B, the same points and some others measured another way; then each row and its match in B
B (72 x 22)
68,-193,-64,-31,-129,23,-319,233,79,60,-26,-65,-124,50,35,144,-16,50,-76,122,214,-229
280,154,-142,23,-114,-76,161,99,-90,-92,181,-49,-259,-96,270,121,-24,127,5,182,-23,-173
108,178,95,137,54,-266,221,25,-197,-16,-185,-121,193,-74,-179,-485,-8,-132,93,-170,-160,304
255,-28,-143,126,-203,-32,-21,206,23,-93,-217,-42,-253,15,318,113,-126,27,-92,224,117,-226
-266,142,13,-36,-26,-79,-115,100,-23,-51,-145,19,-113,-238,-73,92,8,51,-71,132,219,-361
154,49,-42,-56,-94,-108,220,-10,-146,-55,-291,200,-6,186,125,-321,-119,-15,279,-421,-485,298
-86,-179,-10,187,-204,178,-318,326,-115,-101,-267,46,-217,230,-281,210,-121,-247,-196,293,133,-366
52,93,10,137,-95,-22,-74,12,-230,-6,180,-26,-177,-57,27,80,40,-57,21,213,81,-349
168,-126,83,129,-44,87,191,-60,-185,41,-74,147,-35,322,-48,-302,-105,-56,167,-196,-329,236
-206,301,-51,-108,-66,48,-181,-71,-142,-170,184,86,34,-66,-101,119,101,47,32,-1,-86,-226
150,10,0,54,-80,-166,-300,148,-99,108,229,-236,-3,-144,42,30,109,-23,-42,181,253,-261
-104,33,92,-43,68,30,245,160,-146,-41,-12,110,-49,98,-457,-154,-74,-23,14,-103,-239,169
271,177,88,59,-34,-194,187,-244,-341,86,151,55,172,109,191,-464,41,-40,347,-388,-469,285
103,106,82,84,97,-119,261,-249,-109,41,14,-20,156,-25,25,-472,40,87,220,-243,-158,309
325,-34,-44,-159,-40,-105,24,-36,-71,98,225,1,131,173,120,-280,45,125,275,-402,-376,379
24,26,-259,50,-295,142,-226,211,-13,-343,-463,142,-194,233,47,203,-141,-126,-25,70,-120,-185
-64,316,-55,-32,-135,-101,20,-5,-213,-141,-57,137,-115,-104,170,61,-14,0,74,-13,-163,-270
240,18,42,182,-64,-123,-5,-156,-231,24,-114,-28,182,178,53,-450,16,-151,256,-267,-258,258
137,10,24,0,66,54,252,-175,-102,-5,144,75,70,175,-106,-333,9,112,226,-264,-309,369
-88,116,25,140,50,94,308,-103,-168,-198,-200,136,-5,138,-337,-291,-67,-69,127,-116,-267,233
-296,223,47,-21,-162,10,-274,67,-247,-105,-92,180,-47,-1,-78,159,-4,-133,-48,43,-81,-436
-43,107,-82,209,-92,225,165,232,-146,-299,-21,44,-368,60,-314,277,-115,-94,-222,476,64,-311
-662,168,24,-114,19,186,-205,-31,-2,-194,-208,239,-74,-126,-399,191,18,63,-63,73,156,-410
-186,123,28,44,-105,35,-256,-11,-191,-50,67,59,-72,-33,-82,121,58,-69,-1,123,76,-400
-170,261,-214,-151,-102,40,-127,200,17,-330,-86,45,-95,-94,-198,241,5,48,-73,99,-15,-175
-250,124,79,39,130,139,309,-228,-178,-133,-30,207,2,85,-423,-276,-3,26,205,-186,-258,188
64,2,-3,135,-111,-165,-250,185,-67,22,-140,-177,-26,-117,26,-32,17,-100,-75,175,259,-255
178,90,-74,-135,10,-177,189,112,-17,-65,-102,-21,110,33,-79,-303,-35,72,155,-321,-306,418
352,102,-168,-9,-181,-186,-34,115,-32,-26,60,-98,-159,-104,463,63,-11,115,46,78,15,-161
117,-13,-74,8,-66,33,-115,152,-7,-20,237,-107,-164,-45,-8,172,31,99,-88,246,177,-228
-295,-1,6,36,-51,185,-142,-8,95,-125,-271,122,-68,16,-78,79,-55,88,-124,126,195,-255
120,65,35,8,83,-81,408,-156,-18,-1,-117,68,43,8,83,-416,-56,179,193,-273,-229,364
371,-132,-27,30,-85,-60,-17,-203,29,95,-109,15,200,249,394,-439,-22,123,263,-397,-250,399
-54,-15,45,-260,-29,-63,407,468,-129,0,-173,282,-302,106,-290,22,-249,28,-16,-193,-438,115
291,150,112,85,-73,-291,143,-86,-307,124,-21,-3,161,57,243,-451,-15,-94,225,-317,-360,221
-214,101,-60,39,-62,134,-365,164,-119,-198,125,-78,-15,11,-503,207,95,-137,-121,256,155,-285
23,-56,-100,-37,-149,-47,-99,448,-23,-59,-126,-17,-347,-58,-73,284,-105,-29,-156,259,142,-360
-200,301,-124,95,-82,169,-111,-31,-140,-357,19,46,-69,-15,-265,173,53,-66,-57,235,12,-259
-198,-100,-10,-434,-15,86,-356,-22,91,212,493,156,-106,-61,82,274,133,384,124,-151,64,-316
382,-128,-36,14,-124,-225,122,129,-72,82,-331,17,27,189,247,-393,-133,-43,221,-371,-335,349
85,58,61,55,71,-99,153,-196,-133,24,-19,-2,176,51,-94,-455,46,16,258,-302,-214,330
-222,64,20,-12,-34,-52,-244,60,-99,-28,-76,-4,-3,-101,-214,-3,57,-57,29,21,123,-237
211,-23,-48,75,-180,-57,-319,227,-137,32,186,-149,-83,38,51,140,36,-92,-90,214,114,-284
-422,322,128,-30,-34,43,-188,-164,-307,-65,172,186,3,-110,-169,95,104,-44,38,32,-49,-447
-112,-53,42,142,61,238,288,-114,-124,-165,-204,203,-58,280,-422,-268,-97,-50,138,-127,-263,260
171,16,-94,75,-152,-21,-36,157,-87,-50,44,-27,-250,-17,165,151,-44,21,-35,210,74,-277
292,236,-138,51,-209,-122,-6,132,-271,-125,184,-35,-183,-7,226,130,-1,-66,49,127,-174,-226
259,30,54,-26,-18,-273,-19,-110,-72,145,-62,-89,308,36,208,-507,45,42,236,-420,-216,375
380,50,-23,165,-127,-152,315,12,-201,-66,-328,68,6,223,218,-421,-154,-113,196,-273,-441,352
381,-81,37,-21,-124,-156,169,160,-140,123,-84,61,-18,220,235,-273,-137,-4,118,-278,-386,267
-42,108,138,227,69,-30,321,-164,-262,-61,-209,90,49,81,-253,-448,-49,-136,174,-148,-229,212
-469,156,-183,-17,-114,284,-180,178,16,-464,-434,216,-174,85,-484,295,-86,-96,-131,176,25,-291
273,132,-100,-20,-120,-154,119,63,-109,18,213,-32,-262,-157,401,103,-1,160,70,116,-2,-243
-145,81,-159,50,-183,312,-225,-22,-41,-320,-145,193,-104,244,-97,210,-39,-30,-32,103,-87,-214
-403,76,-162,124,-132,231,-372,69,-8,-396,-493,107,-58,98,-412,159,-19,-190,-60,161,145,-296
214,-9,-45,-181,-10,-207,-158,48,128,204,374,-205,-5,-258,336,19,124,331,25,22,255,-123
-244,-47,5,-130,-105,32,-351,100,106,19,-207,98,-7,-22,43,105,-23,102,-81,-18,166,-287
172,-30,-87,3,-137,-18,-221,206,-74,3,207,-106,-152,2,45,178,29,11,-48,191,107,-256
-47,109,54,71,74,-7,386,-153,-204,-86,-128,166,-49,62,-203,-343,-50,-6,248,-223,-309,224
61,-142,-65,121,-3,13,-13,-57,133,-120,-545,-21,201,191,-117,-451,-70,-26,139,-270,-55,424
-422,18,-48,-324,-68,137,19,54,69,-27,-103,408,-420,-111,106,354,-98,314,57,-42,0,-486
-122,-148,3,66,-85,39,-75,343,-11,2,-195,15,-360,-59,-174,229,-111,-30,-181,323,290,-429
-438,327,-167,-64,-40,247,-25,1,-87,-444,-70,210,-192,-56,-424,297,19,17,-19,174,-44,-309
392,-42,-54,80,27,-30,213,-198,24,-6,36,-80,183,174,152,-467,12,148,230,-278,-227,529
132,-137,-122,85,-227,-85,-187,299,16,-32,-383,-23,-273,4,221,128,-129,-64,-55,159,174,-323
184,83,31,-15,26,-127,463,-26,-84,7,-128,104,-49,30,127,-341,-115,134,155,-251,-321,312
162,-88,76,116,3,53,276,68,-119,1,-84,63,-33,238,-176,-275,-120,-32,43,-99,-251,280
457,-28,18,-54,-25,-247,184,-40,-88,189,141,-69,108,69,335,-408,-3,137,244,-354,-296,381
-152,148,-89,41,-182,128,-155,2,-97,-221,-200,176,-146,68,77,168,-52,-22,-26,102,-40,-334
-193,320,-98,18,-186,64,-10,132,-123,-323,-283,183,-172,-15,15,217,-110,-45,-136,157,-105,-332
184,-269,-78,19,-143,37,-299,121,146,106,-33,-74,-132,64,277,95,-24,140,-37,117,268,-214
202,-68,89,118,-21,-6,164,-103,-244,78,39,89,16,246,-39,-344,-34,-67,232,-235,-332,233
Rows of B count from 0, top down.

51,-17,-72,89,-60,245,-176,-86,76,-70,-2,52,-219,5,-8,-112,-2,85,-204,-12,-32,26,-68,62,-31,178,66,-43,-76	34
0,-4,119,-74,52,45,-119,24,18,140,66,-55,96,61,103,-102,59,-26,-97,133,34,54,108,-69,19,-180,2,-99,193	67
-53,-15,-216,151,112,-44,212,-120,-234,-190,-122,-160,-201,39,-129,-147,-13,244,342,48,32,-75,168,-171,-215,170,-175,135,-340	13
-14,38,4,67,-107,160,-286,-135,-8,-56,110,88,-112,-82,-44,-109,6,-56,-194,-87,-29,76,45,-50,-172,48,-57,39,-5	47
34,-109,-36,141,62,-100,-34,22,-180,78,-103,-26,128,115,-84,-64,166,28,57,32,-92,-63,82,3,-174,-64,-148,47,23	63
93,-15,69,-221,62,165,-116,34,242,-56,33,57,-111,186,80,6,-76,161,-162,120,-14,80,-52,246,-38,-50,179,-177,168	50
-129,-25,76,-422,143,125,36,88,28,-192,160,76,-19,132,-34,309,-267,-305,40,134,-38,138,30,-141,-239,129,-29,426,-46	60
114,-38,156,-304,99,38,205,149,121,-46,144,-72,26,43,43,115,11,-315,108,41,3,146,-40,-206,67,58,-61,346,-53	38
-55,35,48,80,-119,67,-239,-109,135,-148,24,146,-340,-58,13,-117,-32,166,-268,-151,-12,130,-39,150,-188,44,4,-8,-47	2
-67,35,82,6,12,-53,-55,-49,-146,-170,-45,12,-151,22,-52,-97,-28,-35,46,-104,-22,89,27,-31,-331,81,-166,289,-133	55
28,-230,-192,155,-17,-29,-18,41,141,63,-17,125,37,24,-36,180,133,95,-132,18,-108,-50,71,53,46,0,6,-55,29	37
-14,-18,-287,437,16,-54,351,-210,-409,-144,-142,-352,-107,-246,-14,-318,173,36,525,-118,142,-82,290,-608,31,346,-325,369,-515	49
170,-62,149,-154,162,-55,117,130,41,122,-70,-175,200,193,186,-103,137,34,119,146,50,36,65,22,107,-171,32,-67,227	18
228,-125,-22,-51,33,144,32,70,89,-33,-36,-21,61,96,47,32,107,-101,-2,-20,-67,22,-80,48,63,161,40,121,19	8
127,-115,87,6,29,-99,49,100,104,112,-20,-42,115,41,113,-22,197,-23,-21,-16,-10,56,42,-5,104,-123,-34,14,130	66
-9,188,272,-143,40,66,-220,-57,98,61,82,-71,-207,93,99,-371,-25,246,-181,133,105,135,32,115,-95,-305,55,-328,184	26
-62,-18,24,-28,77,-36,-52,-22,-174,-157,-107,11,-48,134,-37,-27,-59,21,80,-18,-47,35,49,51,-350,79,-109,229,-49	31
107,-59,-40,-1,-99,252,-166,-50,223,-69,93,100,-123,-59,69,23,15,-47,-234,-72,-24,91,-51,26,80,159,102,13,19	20
73,-251,-107,131,30,-142,127,107,116,10,-142,56,54,70,58,163,172,90,-9,-58,-84,-16,27,101,55,46,-19,96,13	21
237,85,236,-268,167,151,69,75,188,0,-89,-230,-120,250,261,-326,17,271,25,193,127,96,-89,213,158,-100,215,-271,185	43
119,29,229,-191,183,-44,53,96,56,83,-108,-188,48,248,218,-242,62,224,67,187,91,66,44,155,32,-244,85,-213,250	19
50,-69,-202,281,66,99,178,-89,-192,-129,-271,-201,-200,29,43,-251,76,225,199,7,46,-87,26,-96,25,341,-46,115,-306	46
-150,-4,-56,82,-66,118,-157,-78,-16,26,187,93,-175,-113,-161,-5,-18,-111,-199,48,-48,39,59,-224,-106,31,-121,88,-154	39
-157,99,-27,43,36,-39,82,-123,-124,-260,-17,-45,-431,-18,-131,-167,-118,189,126,-28,42,65,57,-108,-313,128,-171,206,-363	4
16,-156,-27,-103,34,33,-29,72,158,-74,-11,112,40,92,91,225,-24,-35,-90,1,-57,65,30,88,-45,68,64,133,103	62
-32,96,-311,148,6,129,276,-304,-181,-399,25,-248,-332,-225,-21,-200,-101,144,492,-109,185,18,292,-492,-87,402,-174,296,-510	41
154,-45,-40,-92,-18,249,-72,-22,180,-154,20,52,-165,62,31,10,-37,23,-109,-34,-38,75,-97,117,-10,210,113,48,-30	23
-76,-49,222,-8,-52,-176,192,122,147,-88,26,22,-274,-164,123,27,74,-231,-87,-210,37,230,-93,-198,70,115,-162,515,-228	33
194,-55,150,-233,177,-31,137,141,109,70,-43,-155,154,222,168,-55,92,59,128,151,42,56,41,74,94,-161,67,-73,220	44
-112,83,41,-89,-37,214,-281,-116,-32,-135,128,108,-195,4,-82,-52,-156,-69,-182,12,-30,99,13,-30,-292,83,-29,100,-47	64
158,-76,7,135,-84,88,-61,0,140,8,-18,24,-132,-44,34,-114,168,16,-166,-113,-41,57,-96,43,93,100,4,21,-50	42
125,-75,39,46,-18,74,13,30,1,-12,-14,-38,5,-24,49,-53,132,-177,-24,-87,-31,58,-45,-106,44,150,-67,236,-60	14
-40,19,-289,250,79,-44,278,-214,-453,-182,-35,-291,-34,-129,-166,-209,63,12,580,-20,80,-99,342,-555,-205,233,-353,328,-447	70
-52,41,103,-4,-58,-12,-149,-38,-24,-21,152,74,-118,-64,-122,-65,33,-135,-121,-70,-46,106,26,-118,-219,-56,-175,158,-70	56
186,-52,34,62,-78,83,-11,14,167,-33,42,20,-158,-52,0,-94,158,-42,-120,-135,-47,84,-112,10,78,108,-25,87,-92	6
